[-118 -140   62  120  298   -1 -271  213    2 -114   52 -136   17  -28
  296 -221 -316 -236 -117  -85  -34 -137  -87  357  -99 -171   22  -24
  124  -82  -61   -1  -39  -47    6   65   62 -126   78    1 -209   31
  -11    6  136 -226 -237  -19  102   51] : 34
[ 140   32  134 -187  349  -85  -27   83  125  128  151  190  292  101
    3  -57   16 -403  -15   44  320 -220 -184   23  107  -61  108  -97
   79   -9   91   44    7 -133  -21  -41  219 -177  176  102  284  -18
  120  360   49  -47  208  185   41  -72] : 8
[-236   43  160   19  523 -200  -89  252   78   61  -43  -32   80  117
  134   20  -85 -340  -89 -182  -24 -204  -89  340  -34  -29   -9  -34
  -20   60  -52    9  -87   44 -174   45  -16 -172  -10  -81  -19  -29
   61  302  159 -138   82   66  265  -29] : 21
[  53   90 -161   55 -144  273  152 -215   81   25  -41  -81   44   87
   36 -124 -202  144  -15   77  148   -8  176 -284  124   31    9 -171
  150  227  -45 -117 -116 -278  276   -3  -81   48    1  -94   12 -148
 -246   88  -52  147   17  -14 -134   69] : 36
[ -39   77 -103 -222  120 -117 -125  107  177   19 -284  -69   17  222
  116  234   28    8 -209    7  -50  -66  106  -38  249 -198 -256  -79
 -105   49  -11 -206   25 -137  -43    3 -107 -317 -108   33  -87 -119
  278  162  257  254  384 -137   20 -294] : 21
[ 174  200  117   31  -30  491 -124 -147   20   73  -38 -145  188  124
  359 -129 -139  -40 -100  124   71    3  207 -271  251   79 -173  -75
   17  255  -32 -225 -155 -348  258   80  -46  143 -240  -42   83  -59
 -205  126 -179  248   56  134 -261   10] : 43
[  90  175 -101 -251  113 -210  192  -34  105  161  -77  217  105  196
  -86  260  214   55  -15  101  157  -32    3 -260  329  -71   49  -53
  -25  116  126 -133   68   -5   62  -57   75 -184  132   16  309  -87
  239  323   60  264  460  -31  -27 -181] : 18
[  41 -199  107   37  291 -295 -103  105  -72  -23   -8    2  -95   85
  156   32 -166 -109 -167  -70 -170 -208  -60  201  -32  -68   34   51
   11  145 -108   -6  -36  153   42   33  178  -31  -81  216  -11   -2
  -71   83  -56   37  -68  -62  147 -277] : 10
[-183 -131  -29  324   74    8  -30  -43  -11  100   -6 -154  -54    2
   92  -14 -197  285    9 -133 -136 -107  -73  213    1 -145  -63   35
  155   74   23  -22 -157   94   26   97    0   35  180 -296 -265  -75
 -146  -24   19 -105 -209 -265  222  -61] : 18
[ 144  139    8  -70  275  -89 -159  316  125   35  -28   -7   48  -23
  271  -61   13 -137  -70  102   41   32  -16   26   98 -256  151 -120
  230 -178   98 -177  162 -293   73   46   13 -289  251   66   87   82
  280   38  240 -143   55  -40   59  108] : 39
[ -14   64 -326 -360 -103  -24   88  -48  243 -208 -165  132  124  230
 -164 -161  -95 -157  -86   96  185   65  -72 -123  207 -177  176 -184
   11   13   59 -103   93 -232  -10 -154   98 -338   42  164  -55 -181
  329  254  319  141  324   38 -183  -61] : 29
[ 153    8  219  148  428   76 -130  235   45   80  212   87  129  -13
  210  -98 -155 -280   96   91  188 -176  -97   82  -48 -223  154 -123
  293 -136  115   50  156 -239   33  -35  166 -196  195   11  116   53
   39   38   76 -211 -162  121  266  146] : 47
[ -43  214 -104 -169   76  -43 -170  113  -99  -12 -116  -73   87   37
  282  235  129  -91  -96  -46 -109  168   -8   25  161   69 -203  -66
 -301   88    6 -343 -126   38  164   69 -149   75  -58   45   64   99
  173  115    0  249  287 -155 -365  -97] : 30
[ -36  114  237   10  419 -176 -237  267   19   88  -97 -135   72   17
  346  128  -43 -305 -178 -123  -24 -231  -92  306  131   -4 -104   35
 -103  151  -20 -123 -133  119  -36  172  -26  -94 -226    0   48   87
   82  284   68   87  156  106   12 -112] : 10
[ 219  103  141   59  335  -62 -364  327  -23  290   -8 -104   93  -49
  368  331  233  160  -46   91  -80    3 -157   90  137 -249 -204 -105
  118 -146  151 -272    9 -146   86  122  -38 -114  286 -100   76  167
  292 -180   74   36  166 -357  110 -126] : 1
[ 204  101  -55  -28  105  344 -128    2 -129  132  123   58  160   74
  165  311  172   47  116  130  -30  230 -118 -204   25 -132 -215 -236
 -138  -58  212 -260   75 -312  140 -115  -50   94  167   66  147   45
  148 -151  -79  226  171 -230 -144  -43] : 41
[ -43  -40   34  -83  364 -310  -69  252  183  -48  -20   59    9   59
  100  -41 -207 -265 -123   28  281 -389    9  179   -3 -150   35  -80
  267  -35 -108   64   23   36   70    7   65 -405   88    9   11  -40
   72  221  204 -125   29  110  268  -29] : 29
[   9  -83 -200  250 -176  218  120 -174 -125   26  181  138   17    7
  -90  -50 -163  383  134  105  195  -51 -136 -240   19  -49  149   40
  126  100  150   20  -34   15  263 -110   88  277  364 -131  152  -33
 -205 -140 -178   38 -185 -154   33  131] : 21
[ 133  -89   97  218   94  -57 -104  157   10   39    5   98 -148   25
  265  -39 -133  307 -139  168    0 -298   17  -79   60 -241   47  254
  339    7   70  -39   96   59  211   38  122  -44  211    2  135   19
  -41  -75  -88  -71 -273  -22  414  -31] : 17
[  -4  102   44   11  344   -6 -245  325  -88 -108   20  -27   35  -37
  259  267   11 -379   58  -66  -99   31 -302  370 -239  -85 -163 -240
 -150  -45   86 -220  -19   27   43  -37 -101 -100 -126  143 -121  146
  227   -5   97   62   27  -47  -15   22] : 41
[ 262  136  -74  203 -135  256   41  -91  -71  129   94    3    6  -69
  163  234   -5  285  175  170  109   19   62 -290   32  -66 -162 -182
  171   78  124 -230  -23 -157  433   -8  -95  108  117  -93   80   36
 -150 -147 -185  201  -76 -174  -66   33] : 46
[ -65   23 -130  173  -56  118   16 -123  -66  122  -21 -114  -16   26
  134  126  -55  359   14  -11  -65   30   76  -79   81  -19 -187  -59
   68  127   -9 -175 -172   -1  238   67 -113  128  159 -245  -87  -55
 -164  -63 -106  104  -31 -304  -21  -54] : 29
[  62  269 -121    4   -2   77   82   -5 -117   18  112   29  153 -112
   88  191   71 -220  257  -66   41  270 -111  -40   93   23   87 -218
 -233   38  226 -239   15  -69  169  -13  -53   99   25   30  102  118
  108  167   21  172  161  -40 -443  105] : 49
[ 172  219 -217 -333  -78  -94  -93  172   -3 -184 -101  247   51  104
  129  140  261  -79  -43  173  -95  220 -190  -84  -36  -45  -62 -112
  -70  -72   97 -407   37  -37  270 -120   -8  -67  133  316  115   88
  399   33   -5  154  183 -123 -172  -79] : 32
[ 180   -9   58  200 -113  252  -13 -116  -49  115   33  -52  -36  -13
  282   -1  -47  241  -59   39 -193  -25   78 -153   19  -94 -149  114
   91  114  106 -201  -60 -147  264   84  -17  196   76   24   42  -21
 -204   14 -224   64 -224  -79   58 -105] : 4
[  29  171 -239 -199 -139   92   58   23   66  -85  -82  216   65  128
  -14  198  173   10   22   81   -1  118 -127 -175   28 -138 -123  -33
 -163  -39  233 -267   89 -105  113 -149  -86  -66  134  144  106  -38
  303  152   76  184  200  -45  -52  -62] : 22
[  52  -89   79  398  165   69  168 -204 -140  157  215  -33   16   -6
   -3   19 -296  168  240   10  138 -133  -24  -12   85    0  195 -172
  258  258   -1  114  -92   92  185   11  207  105   13 -248  -34  -64
 -360  -31 -178   84 -166 -102   59   39] : 49
[-138 -268  -74  -76  209  -85 -140   94   29 -218  -20  123   -3  211
  -27  -37 -205 -169  -95  -37 -108 -103 -285  286  -55 -320   43   16
  -70  -66   85   60  129   70 -215 -164  240 -250   11  195 -226 -115
  276   59  218    2   -9  -50  212 -210] : 21
[ -23  143 -132  -76  -41  279  -13   32   62 -107  -81   80  113  118
    7   58   -8 -165   -8   -8   24   78 -252  -47   83 -156   39  -23
 -274   68  300 -160   94 -190  -96 -127  -52  -12  -97  152   69  -45
  268  202  170  216  195  136 -121   51] : 13
[  32  191  167 -118  321 -170 -288  335   63   75  -16   37  204    6
  322  -80  137 -305 -127  -33  -23  -53 -162  222   61  -11  -21   58
   26  -93   38 -218 -110  -39   40  123   34  -53  201   38  147  151
  227  234   47 -187   70   22   16  -18] : 14
[-144 -129    8   27  252 -189  -53  164  301  -69  -94  -60   -5   99
   44 -305 -411 -174 -187  -30  256 -432   94  167   63 -231  126   -6
  354  -10 -124  158   17 -120  -48   35   75 -424   86  -84 -148 -158
  -31  234  318 -236  -89  137  350   -2] : 22
[-115  105 -124 -129  112  175 -275  123  122   -5  -87 -137  234   80
  154   14  -63 -157  -77  -26  151   24  -87   98  147 -137 -215 -189
 -100  -87   50 -172  -90 -254  -28   11 -129 -167   91 -126 -134  -24
  228   72  262   50  247 -126 -180   -4] : 29
[ 231   11   18 -191  -51  235  -76 -254   92   72    9  -30  255  190
  199 -213  -98  -44  -78  146   28  134  190 -266  487 -183   14  -68
   60   44   50 -137   53 -359   79   42  283 -139   -8   51  -12 -137
   84  199   21  193  203  -13 -353 -239] : 47
[ -32 -114  -23  227   74 -135 -106  109  -11   37  -64  -58 -136   37
  189 -159 -138  345 -123    2 -247  -45   20   65   12 -165  104  130
  280    4  -43  -98  -39  -14  120   81   71   39  305  -78  -99  -11
  -70 -143  -12 -197 -273 -288  288  -57] : 19
[  38 -209  291  136  517  -27  -93   59  -98   50  170   53    7  121
  231  150 -138 -260   46  -49 -210 -140 -118  316  -90 -249  -90  -58
   51    1   57   51  108   87 -117  -34  274 -201 -118   91 -149  -51
   30  105  -37    2 -135    8  309 -239] : 46
[ 213  120   50   -6  212 -109 -213  302   50  -58  -26   37   17  -28
  244  201  -66 -190   37  133  140 -126  -86   69   71 -235  -29 -178
  119  -78   99 -161  151  -69  152  -20   38 -305  -82  122   -6  107
  263  -21  173  127   82    3   24  -32] : 49
[ -63 -179  115  210  297   51   64 -133  -41   18  -30  -51 -108  242
   44  156 -381   99  -96   49  150 -454   60   30   12   37 -142 -111
  151  443 -219  142 -158  194  118  -51   78  -60 -388 -112  -75 -210
 -361   45 -161  319   -7   58  305 -160] : 32
[  94  -28 -196  -64  -61  141  264 -247  -26   34   87  103   -4   65
  -40  296   40   38  159   13  -82  173   -2 -163   74 -252  -83 -165
 -126   15  258 -134  180 -105   83 -112   46 -133   47  100  -31 -131
  109  172   35  271  139 -100 -131 -175] : 41
[ -42   55   84 -150  397 -288    0  188   44  -19 -133  -23  -19  101
   99  330   57 -451  -77 -205 -223  -78 -156  346  -98  -59 -134 -166
 -254  143   20 -154  -22   86 -127    4  -51 -241 -324  246  -87  -24
  203  363  159  183  262   49   56 -276] : 4
[ -36 -306  -94  357  109  155   88 -215 -351  131  259   -1  -59   -2
 -111  382  -53  262  245 -160 -289  127 -359  147 -246 -104  -89 -156
 -221  128  194    1  -55  134    2 -127   85  345  154   -9 -124  -27
 -187 -243 -213  171 -142 -444   65 -187] : 5
[-125 -143  124  154  196 -130   14  -56   98   54  -89 -100  -55  146
  162 -230 -302   95 -198  -69  -82 -276  124  128  216 -120  105  179
  226  204 -105   74  -89   97  -30  135  182 -122  -44 -143 -121 -158
 -163  243   26  -62 -118   36  247 -154] : 18
[  89   73 -178  -21 -221  189  163 -204  133 -122 -118 -111  -35   35
   79   -7 -281  -56   -8   32  104  -26  198 -185  219 -154   -6 -141
   -4  198   72 -128   61 -191  193    5  -45 -191 -308   76 -145 -151
  -56  242  136  317   88  137 -277  -61] : 45
[ -15    6   25   48  272   29 -343  362  194  -43 -112 -116   18   25
  305 -104 -239  -43 -197  109  207 -261  -24  130  134 -354   -9  -20
  270 -156   42  -42  115 -219  -10   50  -33 -380  120  -91  -81   11
  234  -52  344 -111   -9   11  235  108] : 30
[ 113  220  115  -21  237  -34  -73  274  189   35  -77   37   96   29
  177 -170  -60 -255 -129   54  192 -206  -66  -15   76  -40  204  -10
  175   72   61  -99    6 -235   65   47  -21 -124   33   85  253   41
   79  259  124  -89   55  251  128  159] : 9
[ -26  147  208  136  387 -225   66  251  -41 -159 -129  -23 -211   37
  310    9 -169 -357  -62 -105 -311  -65  -13  296  -85   -2  251    7
   10  267  -31 -131   58  164   20   61   38 -117 -462  224  -43   41
   10  281   31   58 -126  268  153   52] : 46
[ 158  233 -171  -23 -131   93  115  -88 -176   32   49   72   26  -37
  147  205  158  116  105   77  -59  249  -15 -235   30  145  -32 -133
 -105  163   84 -343  -99   -9  419   -6  -97  272   88   76  211   94
  -55   22 -245  246   83 -153 -348   38] : 38
[ 222  101   53 -109  159 -155 -229  298  177   40 -107   53   55   33
  237  -15    2  -42 -193  169  181 -228  -49  -53  205 -223   39   37
  218  -66   74 -148   87 -149  126   58   58 -260  138  109  184   68
  252   88  158    9  124   39  115  -60] : 11
[  15   82  -66 -278   59  -79  -74  107  191 -151 -215   -4   58  139
   90   71   -9 -394 -167  -92 -117  -34  -92  152   20 -143 -150  -93
 -212   51   63 -221   11 -137  -66  -24  -54 -271 -260  304 -130  -77
  280  365  238  167  238  114  -88 -249] : 9
[  42  -13   -8  278  -66   65  -70   33   44   -8   17  -29  -16  -33
  136 -284 -337  246  -82  122  296 -344    0  -92   84    7  160  109
  377  176  -62   24 -162   23  331   74   53  120  159 -171   89    5
 -292  -47 -109  -81 -273   40  141  168] : 17
[ -25  -11 -133  355  -40   74   58  131  -47  -68  -18  119 -223   13
   27   70 -111  410   70   94  -80 -107 -181  -28 -247 -155   81   43
  259   52  131  -97   35   52  217 -113  -81  101  235  -62  -15   -3
  -64 -243  -62  -64 -342 -167  458  172] : 22
[ -54   23 -234  343 -231   58   93  -70 -291  -21   -8  -64 -216 -127
   79  298   -8  407  119 -121 -319  182 -175    5 -132   40  -34   43
 -222  221  162 -263 -124  230  281   14 -177  450   44   -5  -38  101
 -164 -180 -208  219 -181 -335 -132    8] : 13
[-139 -144   20  303  218 -269  -74   69 -133  186   84 -143  -70 -119
  177   98  -86  246   21 -177 -179  -70  -84  292   41 -119    8   80
  108    6   20  -36 -135  253   68  182   55   79  325 -257 -127   71
 -108  -34  -24 -157 -176 -365  127 -108] : 16
[ -63  131  -45 -198  175  150  -86  102  -43  -53  -27  185  161  213
   49  262  184 -269   -5  -36 -116  120 -253   22  -40  -63 -184  -47
 -406   14  212 -210   50  -84 -111 -175  -49   28  -42  208  130  -12
  313  196   42  208  274   20  -34 -115] : 19
[ -85 -229  160   94  474 -230  154 -133    1   35   10 -124  -67  180
   46  -57 -411 -205  -82 -112   -8 -255   98  223  205  -84  242 -123
  121  348 -177  215  -13  150 -121   57  306 -262 -353  -17 -153 -201
 -201  300   70  154   76  107   86 -211] : 42
[ 190  173  -57 -111    6  243 -176  130  135 -119 -126  -74   81   82
  210   34 -142 -256  -65  112  111  -16  100 -153   31 -114 -164 -263
  -22   35   10 -238   58 -439  182  -66 -148 -173 -226  210  -33  -18
   87   31  149  204  125   82 -150  -14] : 46
[ 141  -85 -173  195 -158  -40  180  -97  -51   67  -39   30 -250  -28
    2  442   18  392   69    7 -193  -72  -17 -111 -145 -195 -240  -54
   36  110  147 -193   35   70  275  -41 -128   18   49   76  -75  -57
  -96  -81 -102  240 -103 -280  204 -241] : 8
